Below is a small trained network, with its code and all its weights. Each question gives an input and a target symbol and asks what happens when units are switched off, that is, made to give their printed mean instead of their output.

import numpy as np


def w(rows, s, z=0):
    codes = np.array(rows[::2]) - 128.0
    scale = np.full(codes.shape[1], s)
    scale[-1] = z or s
    return codes * scale


def norm(h):
    return h / np.sqrt((h * h).mean(-1, keepdims=True) + 1e-5)


def f(y):
    return y / 2 * (1 + np.tanh(0.7978845608 * (y + 0.044715 * y**3)))


def softmax(a):
    e = np.exp(a - a.max(-1, keepdims=True))
    return e / e.sum(-1, keepdims=True)


def log_softmax(a):
    a = a - a.max(-1, keepdims=True)
    return a - np.log(np.exp(a).sum(-1, keepdims=True))


def net(x, mask):
    ids = ['δεζηθλμξω'.index(c) for c in x.split()]
    T = len(ids)
    res = E[ids] + P[:T]
    u = 0
    for l in range(3):
        r = norm(res)
        for j in range(2):
            rows = slice(4 * j, 4 * j + 4)
            q, k, v = (r @ M[l][rows].T for M in (Q, K, V))
            z = softmax(np.where(np.tri(T) > 0, q @ k.T / 4**0.5, -1e9)) @ v
            o = O[l][rows]
            res = res + np.where(mask[u + j], z, o[:, -1]) @ o[:, :-1]
        u += 2
        y = f(norm(res) @ A[l][:, :-1].T + A[l][:, -1])
        res = res + np.where(mask[u : u + 4], y, B[l][:, -1]) @ B[l][:, :-1]
        u += 4
    return log_softmax(norm(res)[-1] @ U[:, :-1].T + U[:, -1])


Q, K, V, O, A, B = {}, {}, {}, {}, {}, {}
E = w([
[161,73,103,41,108,200],'δ',
[162,128,96,179,152,31],'ε',
[130,194,62,216,161,100],'ζ',
[132,144,89,255,171,94],'η',
[96,152,164,193,130,43],'θ',
[210,92,71,167,108,59],'λ',
[114,186,127,94,59,72],'μ',
[128,217,80,103,120,94],'ξ',
[101,134,146,80,223,131],'ω',
],0.014)
P = w([
[127,124,95,175,76,191],'0',
[140,205,136,73,151,102],'1',
[103,132,87,70,158,90],'2',
[177,187,153,87,171,105],'3',
[76,108,80,85,142,77],'4',
[190,197,178,100,161,104],'5',
[53,102,69,80,125,63],'6',
[212,205,195,90,165,106],'7',
[31,84,68,66,119,65],'8',
[234,215,209,106,166,113],'9',
[3,65,45,69,110,59],'10',
[254,214,248,111,153,138],'11',
[104,107,51,104,192,88],'12',
],0.0081)
Q[0] = w([
[124,132,131,126,132,110],'L0H1',
[125,131,133,134,124,131],'L0H1',
[117,142,123,123,134,126],'L0H1',
[133,128,129,112,134,117],'L0H1',
[87,110,78,132,127,134],'L0H2',
[193,150,160,140,117,138],'L0H2',
[5,67,42,119,115,95],'L0H2',
[199,185,183,136,116,158],'L0H2',
],0.035)
K[0] = w([
[154,133,125,139,129,142],'L0H1',
[132,121,136,118,121,119],'L0H1',
[121,127,137,138,106,137],'L0H1',
[136,144,132,147,131,154],'L0H1',
[192,148,198,138,137,132],'L0H2',
[91,87,68,126,138,110],'L0H2',
[252,209,233,136,159,175],'L0H2',
[38,82,88,106,129,110],'L0H2',
],0.023)
V[0] = w([
[107,77,73,176,132,100],'L0H1',
[162,192,172,130,120,97],'L0H1',
[141,146,189,98,199,114],'L0H1',
[140,140,163,189,83,198],'L0H1',
[153,42,197,139,188,38],'L0H2',
[210,146,44,86,81,132],'L0H2',
[122,171,67,155,251,146],'L0H2',
[145,48,95,167,100,213],'L0H2',
],0.019)
O[0] = w([
[141,114,54,101,187,50,169],'L0H1',
[204,148,160,179,90,134,191],'L0H1',
[112,207,155,131,73,207,97],'L0H1',
[124,79,91,213,176,152,68],'L0H1',
[147,80,254,46,122,69,163],'L0H2',
[148,255,50,100,78,120,225],'L0H2',
[212,176,145,120,250,181,157],'L0H2',
[70,90,30,43,171,57,8],'L0H2',
],0.013,0.015)
A[0] = w([
[105,86,168,85,178,196,126],'L0N1',
[68,226,151,109,167,97,114],'L0N2',
[171,55,78,39,78,250,254],'L0N3',
[79,141,155,116,74,169,45],'L0N4',
],0.025,0.0025)
B[0] = w([
[87,122,145,203,126,56,178],'L0N1',
[57,198,224,178,158,116,254],'L0N2',
[40,235,170,252,205,100,128],'L0N3',
[187,92,60,107,137,33,168],'L0N4',
],0.016,0.0082)
Q[1] = w([
[136,153,148,146,185,140],'L1H1',
[212,103,164,44,126,178],'L1H1',
[158,145,92,129,144,136],'L1H1',
[111,141,169,147,167,128],'L1H1',
[135,210,199,148,83,112],'L1H2',
[151,251,178,172,149,28],'L1H2',
[179,163,117,148,145,102],'L1H2',
[105,99,124,98,152,195],'L1H2',
],0.02)
K[1] = w([
[149,184,170,134,110,201],'L1H1',
[47,204,240,67,44,142],'L1H1',
[99,149,87,125,107,147],'L1H1',
[193,134,152,152,155,185],'L1H1',
[93,53,144,150,84,89],'L1H2',
[43,19,9,219,213,158],'L1H2',
[79,117,74,167,168,115],'L1H2',
[171,171,145,87,54,165],'L1H2',
],0.014)
V[1] = w([
[52,117,156,100,139,83],'L1H1',
[163,198,153,86,158,162],'L1H1',
[181,144,115,143,116,76],'L1H1',
[121,173,158,126,107,86],'L1H1',
[174,158,106,47,181,96],'L1H2',
[170,218,207,174,81,43],'L1H2',
[187,131,111,96,55,188],'L1H2',
[5,165,104,93,77,126],'L1H2',
],0.02)
O[1] = w([
[175,69,101,118,130,139,59],'L1H1',
[154,183,150,142,100,188,250],'L1H1',
[118,149,144,94,96,117,254],'L1H1',
[135,143,124,129,68,158,239],'L1H1',
[154,170,217,117,194,121,207],'L1H2',
[85,188,98,99,66,7,81],'L1H2',
[220,129,115,195,108,131,52],'L1H2',
[132,153,5,95,206,161,157],'L1H2',
],0.017,0.0096)
A[1] = w([
[86,51,76,211,185,166,97],'L1N1',
[171,147,159,177,129,167,4],'L1N2',
[184,4,142,86,147,122,199],'L1N3',
[74,146,137,227,174,102,23],'L1N4',
],0.019,0.0032)
B[1] = w([
[126,122,161,51,140,255,141],'L1N1',
[157,148,153,111,167,212,254],'L1N2',
[106,176,111,248,61,79,155],'L1N3',
[158,77,109,111,75,149,153],'L1N4',
],0.018,0.0078)
Q[2] = w([
[106,40,100,46,155,140],'L2H1',
[98,173,159,171,245,82],'L2H1',
[250,152,155,58,197,132],'L2H1',
[103,197,188,49,151,97],'L2H1',
[114,180,115,229,181,123],'L2H2',
[223,159,185,178,162,94],'L2H2',
[144,216,175,132,202,84],'L2H2',
[128,123,56,30,155,157],'L2H2',
],0.013)
K[2] = w([
[193,225,131,114,180,86],'L2H1',
[125,78,216,118,121,177],'L2H1',
[113,139,122,10,80,227],'L2H1',
[8,118,171,121,132,152],'L2H1',
[144,75,111,159,64,176],'L2H2',
[103,67,75,82,156,156],'L2H2',
[208,49,58,120,169,86],'L2H2',
[143,170,180,103,63,108],'L2H2',
],0.015)
V[2] = w([
[80,205,185,84,95,193],'L2H1',
[189,151,173,30,119,93],'L2H1',
[45,120,153,91,33,128],'L2H1',
[180,24,8,76,142,69],'L2H1',
[147,220,140,132,208,157],'L2H2',
[142,112,201,79,96,212],'L2H2',
[35,176,184,250,162,87],'L2H2',
[34,137,74,195,165,167],'L2H2',
],0.015)
O[2] = w([
[152,85,57,146,150,46,199],'L2H1',
[239,110,134,152,86,128,145],'L2H1',
[155,120,95,135,214,182,118],'L2H1',
[137,210,252,166,111,198,8],'L2H1',
[147,100,63,71,86,75,177],'L2H2',
[174,147,105,21,130,216,36],'L2H2',
[107,4,98,122,176,149,132],'L2H2',
[207,67,170,129,159,70,171],'L2H2',
],0.013,0.015)
A[2] = w([
[106,57,148,88,158,206,104],'L2N1',
[120,57,45,252,73,169,40],'L2N2',
[79,167,173,115,209,130,219],'L2N3',
[29,105,156,77,96,235,254],'L2N4',
],0.018,0.0028)
B[2] = w([
[176,179,88,158,130,103,159],'L2N1',
[247,161,156,167,163,115,208],'L2N2',
[127,131,162,109,200,133,255],'L2N3',
[183,67,136,175,95,2,170],'L2N4',
],0.022,0.0055)
U = w([
[3,93,30,124,140,95,96],'δ',
[170,148,195,39,72,133,81],'ε',
[123,166,87,64,223,231,22],'ζ',
[126,161,130,203,232,42,254],'η',
[39,24,232,232,46,116,71],'θ',
[104,216,198,58,103,53,184],'λ',
[218,121,55,170,5,82,53],'μ',
[74,237,104,226,74,225,102],'ξ',
[132,9,187,109,219,181,87],'ω',
],0.0071,0.0042)

Each question gives the input, a string of symbols that net reads in full, and the target symbol t.
The units are the heads (4 rows each of Q, K, V and O) and the neurons (one row each of A and B). Each row of codes is followed by its name. A weight is (code - 128) times the scale printed after its matrix; where a second scale follows, it is the last column's (O, A, B and U).
mask holds one flag per unit, layer by layer, with each layer's heads first. A switched-off unit (its flag False) gives its mean, the last column of its rows in O or B, instead of its output. The means were averaged over made-up inputs and are rounded, as every weight is.
A unit's drop is (log p(t) with every unit on - log p(t) with that unit switched off) / (log p(t) with every unit on - log p(t) with every unit switched off).
The circuit of an input: a set's keep is (log p(t) with only the set's units on - log p(t) with every unit switched off) / (log p(t) with every unit on - log p(t) with every unit switched off). Starting from the 12 units with the biggest drops (on a tie, the unit counted first), units are removed one at a time, each time the one whose removal leaves the highest keep (on an exact tie, the one counted first), for as long as the keep stays at least 0.8.
circuit, biggest first: the units of the circuit, biggest drop first
unit that matters most: the unit with the biggest drop
top k neurons: the k neurons with the biggest drops, biggest first
top k neurons in layer l: the k neurons of layer l with the biggest drops, biggest first
which heads matter: for each layer, one digit per head in row order, 1 if its drop is at least 0.15 and else 0, layers parted by /
input ω μ μ, target μ: circuit, biggest first => L0H2, L2H2
input λ θ μ ξ μ ε, target μ: top neuron in layer 2 => L2N3
input η θ λ λ δ ξ λ η θ λ θ λ, target θ: which heads matter => 01 / 00 / 00
input μ δ θ μ ξ, target μ: circuit, biggest first => L1H2, L0H2
input θ η μ η, target θ: circuit, biggest first => L1H2, L0H2, L0H1
input ξ θ θ λ δ μ μ μ ξ λ ξ λ ξ, target μ: circuit, biggest first => L0H2, L1H2, L2H1
input μ η λ δ λ λ μ ω λ ξ λ ξ δ, target ξ: circuit, biggest first => L0H2, L1H2, L2H1
input ξ λ λ η ω ξ μ η, target μ: circuit, biggest first => L0H2, L2H2
input μ δ ξ λ ε θ ω, target θ: which heads matter => 01 / 00 / 10
input θ λ λ λ μ η ξ ε δ ε η θ, target θ: which heads matter => 01 / 11 / 00
input ξ ω λ λ λ ε λ ω ζ λ ζ ξ ζ, target μ: circuit, biggest first => L2H1, L2H2
input μ λ μ ξ λ, target ξ: circuit, biggest first => L0H2, L2H1, L1H2
input ω θ λ μ λ μ μ μ λ λ, target δ: which heads matter => 11 / 01 / 10
input λ λ ω λ μ μ, target μ: circuit, biggest first => L2H1
input η ξ μ δ μ λ λ λ λ μ ε ω ε, target ω: which heads matter => 01 / 01 / 00
input δ λ λ η λ θ μ δ λ δ μ ζ μ, target ζ: which heads matter => 01 / 01 / 00
input θ ξ ω θ ζ λ λ ξ ζ λ θ λ ε, target θ: top 2 neurons => L0N2, L2N4
input θ ξ θ λ, target θ: which heads matter => 01 / 01 / 00
input μ ε μ ξ λ ξ η η ξ μ, target ξ: which heads matter => 01 / 01 / 10
input ζ μ ε λ ξ μ μ η λ λ, target ε: which heads matter => 11 / 01 / 01
input ε δ λ μ λ μ ε μ, target ε: unit that matters most => L0H1
input ω ξ λ μ η, target μ: which heads matter => 01 / 00 / 00
input μ λ μ ξ λ λ μ μ ζ, target μ: circuit, biggest first => L1H2, L0H2
input μ η ξ ζ, target ξ: circuit, biggest first => L0H2, L2H1, L1H2
input ζ λ ω λ η μ ω, target μ: which heads matter => 01 / 00 / 11
input λ ξ λ η λ ξ λ λ λ ξ λ μ θ, target μ: which heads matter => 01 / 01 / 10
input ω μ μ δ ω λ θ θ λ η θ, target δ: which heads matter => 11 / 01 / 10
input ζ ω μ λ λ ω ε μ λ ω μ μ λ, target μ: which heads matter => 01 / 00 / 10
